Below is a small trained network, with its code and all its weights. Each question gives an input and a class and asks what happens when units are switched off, that is, made to give their printed mean instead of their output.

import numpy as np


def w(rows, s, z=0):
    codes = np.array(rows[::2]) - 128.0
    scale = np.full(codes.shape[1], s)
    scale[-1] = z or s
    return codes * scale


def norm(h):
    return h / np.sqrt((h * h).mean(-1, keepdims=True) + 1e-5)


def f(y):
    return y / 2 * (1 + np.tanh(0.7978845608 * (y + 0.044715 * y**3)))


def log_softmax(a):
    a = a - a.max(-1, keepdims=True)
    return a - np.log(np.exp(a).sum(-1, keepdims=True))


def net(x, mask):
    res = np.array(x, float).reshape(1, 2) / 4 @ E
    u = 0
    for l in range(2):
        y = f(norm(res) @ A[l][:, :-1].T + A[l][:, -1])
        res = res + np.where(mask[u : u + 8], y, B[l][:, -1]) @ B[l][:, :-1]
        u += 8
    return log_softmax(norm(res)[-1] @ U[:, :-1].T + U[:, -1])


A, B = {}, {}
E = w([
[131,90,139,234,168,201,152,172,158,255],'x0',
[144,59,117,72,134,225,158,19,58,118],'x1',
],0.0054)
A[0] = w([
[169,169,148,137,106,109,64,181,175,134,172],'L0N0',
[135,91,165,102,197,182,214,139,186,171,175],'L0N1',
[77,110,227,192,222,170,132,181,81,147,139],'L0N2',
[169,122,60,47,126,84,62,188,88,122,47],'L0N3',
[143,174,137,3,94,99,92,163,49,97,179],'L0N4',
[153,84,111,145,117,110,145,137,117,138,36],'L0N5',
[95,143,133,157,184,188,71,203,174,160,3],'L0N6',
[151,100,37,119,207,162,95,27,106,135,162],'L0N7',
],0.0037,0.0016)
B[0] = w([
[114,169,60,21,84,178,164,57,45,176,175],'L0N0',
[65,188,101,95,225,104,73,69,83,102,177],'L0N1',
[177,90,120,121,87,49,3,45,166,91,174],'L0N2',
[156,142,112,172,143,100,101,24,135,115,153],'L0N3',
[153,77,84,154,200,136,78,167,167,201,252],'L0N4',
[95,138,87,113,34,138,112,78,186,144,111],'L0N5',
[116,73,84,129,72,128,105,67,100,93,154],'L0N6',
[157,195,115,128,87,98,146,196,93,159,208],'L0N7',
],0.0047,0.0037)
A[1] = w([
[94,163,147,160,76,111,146,232,166,141,76],'L1N0',
[143,115,152,109,100,150,220,102,109,131,250],'L1N1',
[129,29,181,145,110,199,158,104,104,178,208],'L1N2',
[124,135,125,68,91,98,108,145,143,25,59],'L1N3',
[138,145,151,119,124,68,110,182,207,75,156],'L1N4',
[171,90,124,136,175,140,134,211,119,254,117],'L1N5',
[61,151,160,217,128,143,101,165,168,173,126],'L1N6',
[138,134,88,103,71,112,88,96,107,142,234],'L1N7',
],0.0075,0.002)
B[1] = w([
[114,156,171,65,146,215,212,160,31,12,193],'L1N0',
[89,216,184,157,117,164,164,189,107,112,181],'L1N1',
[192,118,97,86,37,73,151,183,146,32,241],'L1N2',
[180,3,52,223,73,52,88,101,205,216,232],'L1N3',
[134,122,160,95,130,236,162,84,63,112,231],'L1N4',
[31,162,143,151,215,83,71,68,165,206,232],'L1N5',
[233,69,78,79,39,108,142,109,123,71,211],'L1N6',
[48,222,189,164,181,172,135,159,146,164,254],'L1N7',
],0.0053,0.0049)
U = w([
[188,65,26,151,83,78,57,50,157,140,204],'0',
[150,207,133,66,62,197,255,162,17,17,170],'1',
[8,226,184,173,225,141,88,111,133,211,228],'2',
[117,94,207,153,142,115,185,180,167,110,21],'3',
[118,108,181,165,158,115,168,162,143,96,2],'4',
[117,94,194,141,164,118,166,174,147,99,3],'5',
[108,110,167,156,160,113,184,180,160,101,18],'6',
],0.01,0.0038)

Each question gives the input, the list of numbers given to net, and the class t.
The units are the neurons (one row each of A and B). Each row of codes is followed by its name. A weight is (code - 128) times the scale printed after its matrix; where a second scale follows, it is the last column's (A, B and U).
mask holds one flag per neuron, layer by layer. A switched-off neuron (its flag False) gives its mean, the last column of its row in B, instead of its output. The means were averaged over made-up inputs and are rounded, as every weight is.
A unit's drop is (log p(t) with every unit on - log p(t) with that unit switched off) / (log p(t) with every unit on - log p(t) with every unit switched off).
The circuit of an input: a set's keep is (log p(t) with only the set's units on - log p(t) with every unit switched off) / (log p(t) with every unit on - log p(t) with every unit switched off). Starting from the 12 units with the biggest drops (on a tie, the unit counted first), units are removed one at a time, each time the one whose removal leaves the highest keep (on an exact tie, the one counted first), for as long as the keep stays at least 0.8.
units of the circuit, in order: the units of the circuit, biggest drop first
k most important neurons: the k neurons with the biggest drops, biggest first
k most important neurons of layer l: the k neurons of layer l with the biggest drops, biggest first
drop of u: that unit's drop, to one decimal
input [3,3], class 2: 4 most important neurons of layer 1	(L1N6; L1N3; L1N0; L1N4)
input [-3,-4], class 1: most important neuron of layer 0	(L0N2)
input [1,3], class 2: 3 most important neurons	(L0N7; L0N6; L1N6)
input [1,-4], class 1: 2 most important neurons of layer 1	(L1N0; L1N5)
input [-3,3], class 2: 4 most important neurons	(L0N7; L1N6; L1N2; L0N2)
input [6,5], class 0: 2 most important neurons of layer 1	(L1N2; L1N5)
input [2,5], class 1: 2 most important neurons	(L0N4; L1N2)
input [4,2], class 0: 2 most important neurons of layer 0	(L0N0; L0N4)
input [2,3], class 2: 2 most important neurons of layer 0	(L0N7; L0N1)
input [-3,-3], class 2: 3 most important neurons	(L0N0; L1N6; L1N2)
input [-2,3], class 2: 2 most important neurons	(L0N7; L0N4)
input [-4,-3], class 0: 3 most important neurons of layer 1	(L1N3; L1N5; L1N1)
input [-4,2], class 0: 2 most important neurons	(L0N0; L1N5)
input [3,-7], class 1: units of the circuit, in order	(L1N0)
input [-8,-1], class 0: drop of L1N3	0.3
input [1,2], class 2: drop of L0N7	0.1
input [5,3], class 0: drop of L1N2	0.8
input [3,7], class 1: drop of L1N3	0.0
